[128 = 0]
[161  92 140 110 154 137 123 128 121 120 156 127 151 133 126 124  98 157
 196 125 135 117 116 155 143 139 156 144 122 107 149 176 142 100 113 142
 120 162 104 192 165 133  74 139 106 137 110 149 132  97 105  94 127  66
 102  93 137 162 117 136 101  88 103 151 123] | 10
[162  93 140 114 146 129 121 136 118 119 145 129 144 131 136 126 110 143
 169 121 139 120 115 138 144 139 148 151 122 108 149 162 150 105 107 141
 129 151  73 187 160 128  65 140 102 136 112 153 132  96 107  88 124  64
 108  95 137 149 117 133  99  93 111 143 116] | 12
[112 170 104 184 100 100 157 123 126 148  96 155 105 120 144 129 218 105
  46  89 115 207 132  74 135 103  99 147 141 140 172 110 123 148 126 146
 163  68 168 127 153 101 156  70 126  90 162 111 144 123 181 154 145 156
 151 130  98 141 141 106 141 170 132 100 141] | 0
[151  71 145  91 136 138  93 142 112 100 155  91 127 115 125 132  75 159
 201 142 132  99 118 155 156 144 163 125 102 115 133 144 151  95 125 106
 117 185  64 151 133 124  67 188 103 157 106 139 105 135 109  86 118  67
 122 115 163 156 122 140  86  88 139 191  88] | 3
[147 123 127 177 157 134 160 114 131 139 144 165 160 133 124 117 145 147
 171 112 119 188 115  88 145 126 124 143 135  86 200 178 138 113  98 198
 143 130 142 233 205 125  79  96 118 101 133 157 163  90 130 110 142  86
 111  79 105 190 121 114 106 120  92 115 162] | 0
[118 103 137  96 105 134  86 144 118 102 125  67 101 110 128 137  93 130
 130 152 133 113 131 159 133 137 150 115 101 149  93  99 140 117 144  69
 115 148  67  70  74 118  97 194 117 159 111 115  83 155 121 104 114  99
 140 157 162  91 131 141 112 110 164 170 103] | 5
[156  87 141 106 147 139 118 132 118 111 152 119 144 129 127 126 101 160
 185 132 134 120 115 141 155 140 147 151 118 103 149 185 152  99 107 135
 121 166  83 191 161 129 141 146 100 140 112 155 127 113 105  81 124  59
 104  94 122 160 119 136  97  91 113 153 115] | 8
[131  78 138  87 104 127  84 154 104 100 117  63  93 114 142 139 105 145
 176 138 135 112 122 145 158 135 151 137 110 137 125 123 160  98 132  81
 131 160  52 103 105 107  60 184  95 168 114 126  89 143 119  80 113  41
 139 129 155 154 128 136  96 100 158 182  73] | 7
[127  84 140  93 103 130  80 155 109  93 121  61  86 109 134 142 100 135
 150 147 135  93 127 161 146 140 156 125 109 146 109 107 156 106 140  63
 118 164  45  75 100 111  65 200 105 173 114 119  78 155 105  94 108  75
 139 155 165 118 130 135 104  93 164 188  66] | 1
[101 180 101 159  80  89 142 138 118 150  65 137  82 128 164 136 226 101
  61  94 135 182 132  88 122  97 140 169 153 167 123  85 124 164 143 126
 163  64 172 110 118 101 175  51 125 127 163  94 150 118 168 162 137 169
 155 157 110 105 141 118 149 156 158 105 116] | 2
[158  68 139 100 146 143 112 135 114 103 166 109 130 119 123 128  84 164
 208 133 126 112 117 142 159 146 161 128 105 104 156 167 157  87 110 120
 120 183  88 183 175 122  48 162  96 145 106 155 111 121 103  67 122  37
 112  94 151 167 120 131  81  75 122 172 107] | 0
[165  99 132 127 150 130 140 132 118 123 140 149 152 132 137 122 127 167
 184 116 139 136 112 116 148 132 144 151 129  97 166 176 150 104 105 162
 135 157 111 196 179 123  71 104 102 127 116 157 142  84 116 102 134  54
 112  76 125 166 118 129 101 109 104 143 118] | 10

[119 151 151  42 124 167 140 114 135 122 100 118 115 156 123 114 154 106
 137 137 137 124] | 8
[123 129 177   6 122 145 142  90 137 123  74 112  99 136 108 107 169 115
 142 120 119 101] | 8
[125 111 171  47 124 135 144  89 138 129  87 111  91 119 104 123 165  97
 159 127 107 112] | 8
[115 115 178  10 142 145 153  92 127 120  87 119  95 132 105 111 170  95
 165 126 122 113] | 7
[133 160 148  20 113 139 137 106 151 122  85 107 131 156 119 113 172 126
 120 126 123 112] | 10
[ 92 114 188   1 147 208 160 100  96 116 102 133  59 132  96 104 136 100
 159 130 156 110] | 4
[ 97 101 167  49 143 170 149 106  98 122 105 136  63 121 104 111 130  96
 167 132 138 117] | 4
[112 111 125 128 142 178 134 127 147 133 124 135 126 141 149 134 138  83
 155 157 122 151] | 7
[144 170 136  61 115 134 134 119 159 125 100 109 149 163 122 115 173 124
 106 127 125 123] | 10
[132 161 165   8 118 133 141 106 141 121  76 111 125 148 116 111 166 119
 123 121 122 106] | 9
[101 111 159 100 152 151 143 126  82 117 136 144  79 101 108 108  92 135
 138 115 168 101] | 1
[ 98 119 170  42 134 206 149 113 117 122 101 134  97 144 120 112 143  89
 149 143 146 126] | 6
[118 103 102 173 133 164 127 136 133 138 134 139 128 136 150 148 132  94
 161 164 113 165] | 7
[127 143 196  39 114 117 137  99 149 125  80 113 129 137 117 125 172 119
 130 119 111 110] | 9
[ 87 125 178  39 143 210 156 115  91 114 109 139  71 136 107  99 126 100
 136 138 169 116] | 4
[120 142 120 101 128 161 130 126 122 130 113 127 139 151 140 130 144 101
 138 155 132 143] | 8
[132 174 148  19 114 138 135 110 151 122  95 117 127 167 122 107 175 123
 112 131 137 116] | 10
[121  41 186 105 144  82 141  99 102 126 101 133  41  63  75 127 118 133
 185  83 106  87] | 1
[153 174 120  89 103 103 119 115 188 127 100 105 170 158 138 129 170 129
 105 120 114 120] | 11
[120  84 138 136 132 148 136 124 130 133 116 132 121 135 138 142 148  88
 159 153 111 146] | 7
[145 200 141  13 104 134 125 113 162 120  98  96 161 175 138 108 173 140
  80 121 134 112] | 12
[143 158 133  88 105 112 127 116 163 127  98 110 155 149 131 125 169 124
 118 127 110 126] | 10
[113  95 141 118 154 158 136 128  88 124 151 149  93  97 111 120  84 128
 147 120 150 124] | 1
[103 108 192   1 143 174 161  89  96 118  72 123  74 131  93 104 150  90
 154 127 138 101] | 5
[ 98 120 167  23 152 147 145 118  74 111 138 143  73 107  93 100  83 150
 141 104 176  93] | 0
[ 85 104 153  83 150 190 145 108  90 124 129 133  87 123 118 113 123 101
 156 137 149 128] | 3
[101 115 145  81 152 136 155 125  76 119 140 142  72 117 108 109  86 126
 137 121 166 114] | 1
[120 158 136  49 125 167 139 116 134 123 106 119 120 159 121 123 157 106
 123 144 138 129] | 8
[113 125 107 131 136 179 137 136 126 131 131 141 122 149 146 135 138  89
 151 166 126 157] | 7
[ 91 126 172  22 142 196 152  97 101 118  97 131  77 139 106 104 162  94
 158 139 152 122] | 5
[105 111 142 104 132 180 141 125 117 130 110 134 150 132 122 127 137  91
 163 154 122 141] | 6
[101 130 131  85 139 243 141 120 118 125 115 137 112 156 133 120 142  91
 134 150 141 140] | 7
[110 101 155 145 155 145 133 136  91 120 157 149  94  99 113 123  89 151
 137 117 164 121] | 0
[ 90 116 177   1 142 188 155 103  98 115  85 131  63 131  96  99 142  91
 158 127 142 112] | 4
[ 93 105 154  86 152 176 150 118  83 118 126 143  72 119 111 108 100 118
 145 130 159 118] | 2
[ 97  95 156 106 143 172 146 110 110 124 117 139  81 113 107 125 128  99
 171 137 123 125] | 3
[103  95 154 107 147 125 141 119  89 121 131 143  68 102 106 114  99 122
 154 116 149 116] | 1
[144 183 138  38 100 109 125 111 169 123  81  99 151 159 128 113 187 133
  99 117 121 108] | 12
[133 160 150  60 120 147 137 118 142 125  95 116 129 159 127 120 160 116
 119 129 133 124] | 9
[130 149 165  13 117 141 146  94 139 117  72 116 112 138 108 105 170 132
 130 121 124 100] | 9
[156 178 117 138 100  99 111 126 174 132 103 102 179 162 140 133 170 134
 100 131  89 130] | 12
